Here is a tiny trained network, its code and every weight. The questions are about switching its units off for an input and a class, where a switched-off unit gives its printed mean instead of its output.

import numpy as np


def w(rows, s, z=0):
    codes = np.array(rows[::2]) - 128.0
    scale = np.full(codes.shape[1], s)
    scale[-1] = z or s
    return codes * scale


def norm(h):
    return h / np.sqrt((h * h).mean(-1, keepdims=True) + 1e-5)


def f(y):
    return y / 2 * (1 + np.tanh(0.7978845608 * (y + 0.044715 * y**3)))


def log_softmax(a):
    a = a - a.max(-1, keepdims=True)
    return a - np.log(np.exp(a).sum(-1, keepdims=True))


def net(x, mask):
    res = np.array(x, float).reshape(1, 5) / 4 @ E
    u = 0
    for l in range(3):
        y = f(norm(res) @ A[l][:, :-1].T + A[l][:, -1])
        res = res + np.where(mask[u : u + 12], y, B[l][:, -1]) @ B[l][:, :-1]
        u += 12
    return log_softmax(norm(res)[-1] @ U[:, :-1].T + U[:, -1])


A, B = {}, {}
E = w([
[39,144,42,63],'x0',
[190,99,54,108],'x1',
[127,128,126,126],'x2',
[91,101,72,253],'x3',
[71,45,185,105],'x4',
],0.0036)
A[0] = w([
[86,220,182,129,134],'0.n0',
[116,116,106,181,152],'0.n1',
[255,35,31,67,131],'0.n2',
[155,69,191,78,110],'0.n3',
[83,214,177,87,145],'0.n4',
[119,238,52,107,96],'0.n5',
[214,27,66,158,5],'0.n6',
[225,32,16,82,127],'0.n7',
[35,223,233,175,147],'0.n8',
[195,199,108,206,114],'0.n9',
[59,65,112,147,106],'0.n10',
[162,231,94,99,121],'0.n11',
],0.0055,0.0027)
B[0] = w([
[163,211,131,129,165],'0.n0',
[100,143,91,167,172],'0.n1',
[100,254,178,151,254],'0.n2',
[152,74,132,99,159],'0.n3',
[130,177,139,99,177],'0.n4',
[171,60,95,114,180],'0.n5',
[73,166,147,168,156],'0.n6',
[61,214,190,160,240],'0.n7',
[119,233,100,173,220],'0.n8',
[212,93,66,147,210],'0.n9',
[145,78,87,119,166],'0.n10',
[187,66,69,78,184],'0.n11',
],0.0068,0.0023)
A[1] = w([
[30,172,179,135,134],'1.n0',
[172,166,178,99,116],'1.n1',
[87,174,2,73,100],'1.n2',
[214,118,153,165,85],'1.n3',
[80,113,70,80,130],'1.n4',
[173,110,69,131,3],'1.n5',
[78,193,148,161,158],'1.n6',
[237,130,170,190,152],'1.n7',
[52,42,195,120,133],'1.n8',
[78,93,95,220,75],'1.n9',
[162,233,85,146,69],'1.n10',
[136,123,58,100,72],'1.n11',
],0.0083,0.0029)
B[1] = w([
[255,103,172,211,229],'1.n0',
[90,183,35,121,192],'1.n1',
[68,75,223,244,231],'1.n2',
[38,72,173,170,170],'1.n3',
[125,66,216,164,160],'1.n4',
[195,100,143,103,118],'1.n5',
[213,180,145,189,236],'1.n6',
[17,51,178,140,250],'1.n7',
[250,100,91,175,185],'1.n8',
[88,186,34,22,217],'1.n9',
[226,65,145,189,254],'1.n10',
[138,94,189,158,133],'1.n11',
],0.0063,0.0035)
A[2] = w([
[58,97,210,141,30],'2.n0',
[214,84,103,164,182],'2.n1',
[179,57,124,122,201],'2.n2',
[151,159,137,2,85],'2.n3',
[215,46,121,128,88],'2.n4',
[169,94,99,111,50],'2.n5',
[106,104,39,155,161],'2.n6',
[165,116,131,178,75],'2.n7',
[99,149,135,164,4],'2.n8',
[102,134,77,180,103],'2.n9',
[133,158,132,195,42],'2.n10',
[33,104,185,139,19],'2.n11',
],0.0096,0.003)
B[2] = w([
[48,57,128,133,159],'2.n0',
[189,91,154,47,253],'2.n1',
[103,62,50,86,188],'2.n2',
[84,211,3,78,157],'2.n3',
[178,41,32,32,182],'2.n4',
[215,95,83,134,117],'2.n5',
[88,168,110,50,182],'2.n6',
[201,138,161,84,193],'2.n7',
[188,109,162,70,127],'2.n8',
[96,185,141,69,181],'2.n9',
[174,125,193,95,195],'2.n10',
[50,33,168,191,148],'2.n11',
],0.0068,0.005)
U = w([
[126,100,131,131,255],'0',
[198,187,210,196,87],'1',
[208,2,58,45,55],'2',
[17,7,187,216,55],'3',
[29,231,38,101,64],'4',
],0.0094,0.009)

Each question gives the input, the list of numbers given to net, and the class t.
The units are the neurons (one row each of A and B). Each row of codes is followed by its name. A weight is (code - 128) times the scale printed after its matrix; where a second scale follows, it is the last column's (A, B and U).
mask holds one flag per neuron, layer by layer. A switched-off neuron (its flag False) gives its mean, the last column of its row in B, instead of its output. The means were averaged over made-up inputs and are rounded, as every weight is.
A unit's drop is (log p(t) with every unit on - log p(t) with that unit switched off) / (log p(t) with every unit on - log p(t) with every unit switched off).
The circuit of an input: a set's keep is (log p(t) with only the set's units on - log p(t) with every unit switched off) / (log p(t) with every unit on - log p(t) with every unit switched off). Starting from the 12 units with the biggest drops (on a tie, the unit counted first), units are removed one at a time, each time the one whose removal leaves the highest keep (on an exact tie, the one counted first), for as long as the keep stays at least 0.8.
units of the circuit, in order: the units of the circuit, biggest drop first
unit that matters most: the unit with the biggest drop
k most important neurons: the k neurons with the biggest drops, biggest first
k most important neurons of layer l: the k neurons of layer l with the biggest drops, biggest first
drop when u is switched off: that unit's drop, to one decimal
input [-1,8,3,8,1], class 1: unit that matters most => 0.n7
input [8,8,3,-1,-5], class 1: units of the circuit, in order => (0.n2, 1.n2)
input [-8,-6,-5,-1,5], class 3: units of the circuit, in order => (1.n7, 2.n0)
input [-4,5,2,-6,4], class 4: units of the circuit, in order => (1.n10, 1.n1, 2.n3, 1.n6)
input [-6,0,2,-7,0], class 4: 3 most important neurons => (1.n2, 2.n3, 1.n1)
input [1,-7,-5,5,7], class 1: units of the circuit, in order => (0.n8, 1.n6)
input [-7,-2,-3,-1,-5], class 3: 2 most important neurons => (1.n7, 1.n3)
input [7,-8,-4,-7,7], class 1: 3 most important neurons => (0.n8, 1.n0, 1.n7)
input [4,1,-7,8,7], class 4: 4 most important neurons => (1.n9, 1.n10, 2.n6, 0.n1)
input [8,-7,-7,1,-7], class 3: 4 most important neurons of layer 0 => (0.n2, 0.n5, 0.n7, 0.n11)
input [-5,-4,-1,-6,8], class 2: 2 most important neurons => (1.n8, 0.n2)
input [6,3,-5,-5,-5], class 3: 4 most important neurons of layer 1 => (1.n2, 1.n8, 1.n0, 1.n6)
input [0,-4,-1,7,2], class 4: 2 most important neurons => (1.n9, 0.n2)
input [-8,5,-7,4,0], class 3: units of the circuit, in order => (1.n7)
input [-6,1,-2,7,7], class 2: 3 most important neurons of layer 1 => (1.n8, 1.n1, 1.n2)
input [-2,4,6,-8,7], class 4: 2 most important neurons of layer 1 => (1.n10, 1.n1)
input [-7,7,-6,-1,4], class 1: 3 most important neurons => (0.n2, 0.n7, 0.n6)
input [-7,-7,3,-1,-8], class 2: 2 most important neurons => (1.n10, 0.n9)
input [7,-5,-5,0,1], class 3: 2 most important neurons => (1.n2, 0.n2)
input [-1,6,4,7,2], class 4: unit that matters most => 1.n9
input [-5,3,3,-8,6], class 4: 2 most important neurons => (2.n3, 1.n10)
input [-5,-4,-5,2,8], class 2: 3 most important neurons => (1.n8, 0.n2, 0.n7)
input [3,6,-1,7,6], class 4: 2 most important neurons => (1.n9, 1.n10)
input [3,8,7,-7,1], class 1: 2 most important neurons => (0.n2, 0.n7)
input [-7,-4,0,-8,1], class 4: 4 most important neurons of layer 1 => (1.n2, 1.n1, 1.n4, 1.n10)
input [-4,-2,-1,1,7], class 2: drop when 0.n2 is switched off => 0.1
input [0,-4,0,2,1], class 1: unit that matters most => 0.n8
input [8,1,-7,1,-5], class 3: drop when 1.n2 is switched off => 0.8
